Below are the code and all the weights of a small trained network. Each question names an input and a class and asks about switching units off, where a switched-off unit gives its printed mean instead of its output.

import numpy as np


def w(rows, s, z=0):
    codes = np.array(rows[::2]) - 128.0
    scale = np.full(codes.shape[1], s)
    scale[-1] = z or s
    return codes * scale


def norm(h):
    return h / np.sqrt((h * h).mean(-1, keepdims=True) + 1e-5)


def f(y):
    return np.maximum(y, 0)


def log_softmax(a):
    a = a - a.max(-1, keepdims=True)
    return a - np.log(np.exp(a).sum(-1, keepdims=True))


def net(x, mask):
    res = np.array(x, float).reshape(1, 7) / 4 @ E
    u = 0
    for l in range(2):
        y = f(norm(res) @ A[l][:, :-1].T + A[l][:, -1])
        res = res + np.where(mask[u : u + 7], y, B[l][:, -1]) @ B[l][:, :-1]
        u += 7
    return log_softmax(norm(res)[-1] @ U[:, :-1].T + U[:, -1])


A, B = {}, {}
E = w([
[40,115,160,183,154,118,72,156,98,80,205,184],'x0',
[130,128,120,126,120,120,128,127,132,126,129,133],'x1',
[158,167,42,226,181,1,181,164,79,39,54,130],'x2',
[74,167,168,99,91,99,187,49,104,69,134,120],'x3',
[172,85,235,59,199,49,140,124,108,168,132,159],'x4',
[124,173,176,113,95,164,115,182,77,113,69,156],'x5',
[167,205,203,228,127,140,210,142,180,183,180,147],'x6',
],0.0071)
A[0] = w([
[168,98,100,156,149,128,72,185,154,193,98,141,13],'L0N0',
[144,88,80,144,182,88,127,46,185,142,194,89,22],'L0N1',
[177,156,107,71,104,141,194,133,134,150,79,46,59],'L0N2',
[132,217,169,85,50,139,107,226,57,155,37,216,58],'L0N3',
[102,162,75,175,80,202,110,126,189,61,109,90,30],'L0N4',
[126,92,153,104,130,146,133,110,161,133,126,176,157],'L0N5',
[83,166,154,105,106,128,205,2,85,75,140,108,2],'L0N6',
],0.0091,0.0088)
B[0] = w([
[69,142,150,64,83,74,157,152,204,104,56,254,172],'L0N0',
[65,85,159,160,215,229,171,82,197,27,121,32,203],'L0N1',
[170,186,110,171,142,88,16,34,150,151,126,147,238],'L0N2',
[90,71,131,144,210,146,168,74,218,73,164,51,241],'L0N3',
[234,15,182,88,125,130,189,77,96,105,171,201,233],'L0N4',
[182,134,150,154,92,76,128,183,87,125,83,68,253],'L0N5',
[66,117,141,92,76,88,139,204,229,109,47,232,213],'L0N6',
],0.0098,0.0041)
A[1] = w([
[100,67,59,68,111,110,61,71,91,90,88,93,34],'L1N0',
[150,65,56,149,186,180,98,214,212,190,116,188,38],'L1N1',
[81,132,174,21,69,206,84,96,192,210,210,100,57],'L1N2',
[137,116,112,164,183,17,173,145,128,96,81,118,252],'L1N3',
[42,118,161,161,145,115,67,173,97,57,254,188,100],'L1N4',
[169,180,149,201,108,125,216,144,213,180,204,151,55],'L1N5',
[127,53,67,58,137,114,108,167,147,119,144,150,8],'L1N6',
],0.0079,0.0039)
B[1] = w([
[94,208,141,123,191,181,161,157,126,186,160,166,180],'L1N0',
[75,127,175,125,75,72,163,94,163,71,88,174,165],'L1N1',
[141,111,69,240,116,64,153,189,82,84,126,104,202],'L1N2',
[138,92,149,157,63,153,108,171,98,154,171,102,244],'L1N3',
[217,155,83,113,129,122,103,49,197,181,67,109,185],'L1N4',
[53,156,82,11,179,171,89,134,67,127,113,142,190],'L1N5',
[88,212,173,72,120,148,159,118,91,115,133,126,153],'L1N6',
],0.011)
U = w([
[65,149,144,108,70,52,142,164,214,84,70,222,117],'0',
[152,148,75,232,74,93,121,197,30,129,160,56,103],'1',
[95,106,137,151,205,180,148,88,207,53,147,41,121],'2',
[227,211,95,141,138,102,42,20,179,193,95,144,107],'3',
[58,248,106,57,197,186,120,150,46,174,163,167,74],'4',
[220,49,168,75,96,138,141,103,75,148,208,176,255],'5',
],0.014,0.0096)

Each question gives the input, the list of numbers given to net, and the class t.
The units are the neurons (one row each of A and B). Each row of codes is followed by its name. A weight is (code - 128) times the scale printed after its matrix; where a second scale follows, it is the last column's (A, B and U).
mask holds one flag per neuron, layer by layer. A switched-off neuron (its flag False) gives its mean, the last column of its row in B, instead of its output. The means were averaged over made-up inputs and are rounded, as every weight is.
A unit's drop is (log p(t) with every unit on - log p(t) with that unit switched off) / (log p(t) with every unit on - log p(t) with every unit switched off).
The circuit of an input: a set's keep is (log p(t) with only the set's units on - log p(t) with every unit switched off) / (log p(t) with every unit on - log p(t) with every unit switched off). Starting from the 12 units with the biggest drops (on a tie, the unit counted first), units are removed one at a time, each time the one whose removal leaves the highest keep (on an exact tie, the one counted first), for as long as the keep stays at least 0.8.
circuit, biggest first: the units of the circuit, biggest drop first
unit that matters most: the unit with the biggest drop
top k neurons: the k neurons with the biggest drops, biggest first
top k neurons in layer l: the k neurons of layer l with the biggest drops, biggest first
input [-5,8,-8,-4,1,2,-3], class 1: circuit, biggest first -> [L1N2]
input [-6,7,-7,-7,5,-1,-8], class 4: circuit, biggest first -> [L1N0, L1N6]
input [-7,2,-3,-7,4,6,-7], class 0: top 2 neurons in layer 0 -> [L0N0, L0N3]
input [-5,3,6,6,8,-5,8], class 4: top 3 neurons in layer 0 -> [L0N4, L0N5, L0N3]
input [8,-7,5,2,0,7,-1], class 3: top 2 neurons in layer 0 -> [L0N1, L0N5]
input [-5,2,-1,1,-5,5,-3], class 2: top 2 neurons -> [L0N3, L1N4]
input [8,1,-5,4,3,4,8], class 3: top 2 neurons -> [L1N4, L1N0]
input [5,-5,6,-6,5,-4,-3], class 0: top 3 neurons in layer 0 -> [L0N0, L0N5, L0N4]
input [-2,-3,-3,6,-5,-1,-5], class 0: top 3 neurons -> [L0N6, L1N3, L1N5]
input [1,6,-2,6,-1,4,7], class 4: top 3 neurons in layer 0 -> [L0N0, L0N1, L0N4]
input [-8,6,0,6,8,-2,2], class 3: top 2 neurons in layer 0 -> [L0N2, L0N4]
input [4,-4,4,3,8,5,-8], class 4: top 2 neurons -> [L1N0, L0N4]
input [7,-3,-6,-6,4,-6,6], class 3: top 3 neurons -> [L1N4, L1N3, L0N3]
input [7,-2,-3,-8,1,6,-7], class 0: unit that matters most -> L1N1
input [-7,-5,-7,-2,3,-7,-6], class 1: top 2 neurons in layer 1 -> [L1N2, L1N4]
input [2,-6,-6,2,2,2,-8], class 4: top 3 neurons -> [L1N0, L1N3, L1N6]
input [3,3,0,-2,-5,-7,-8], class 4: top 3 neurons -> [L1N0, L0N3, L1N6]
input [2,1,-5,-5,-3,5,4], class 0: top 2 neurons in layer 0 -> [L0N1, L0N0]
input [-7,1,-1,1,-7,7,1], class 2: top 2 neurons in layer 0 -> [L0N3, L0N5]
input [-1,-1,-3,-5,4,8,-4], class 2: circuit, biggest first -> [L0N3]
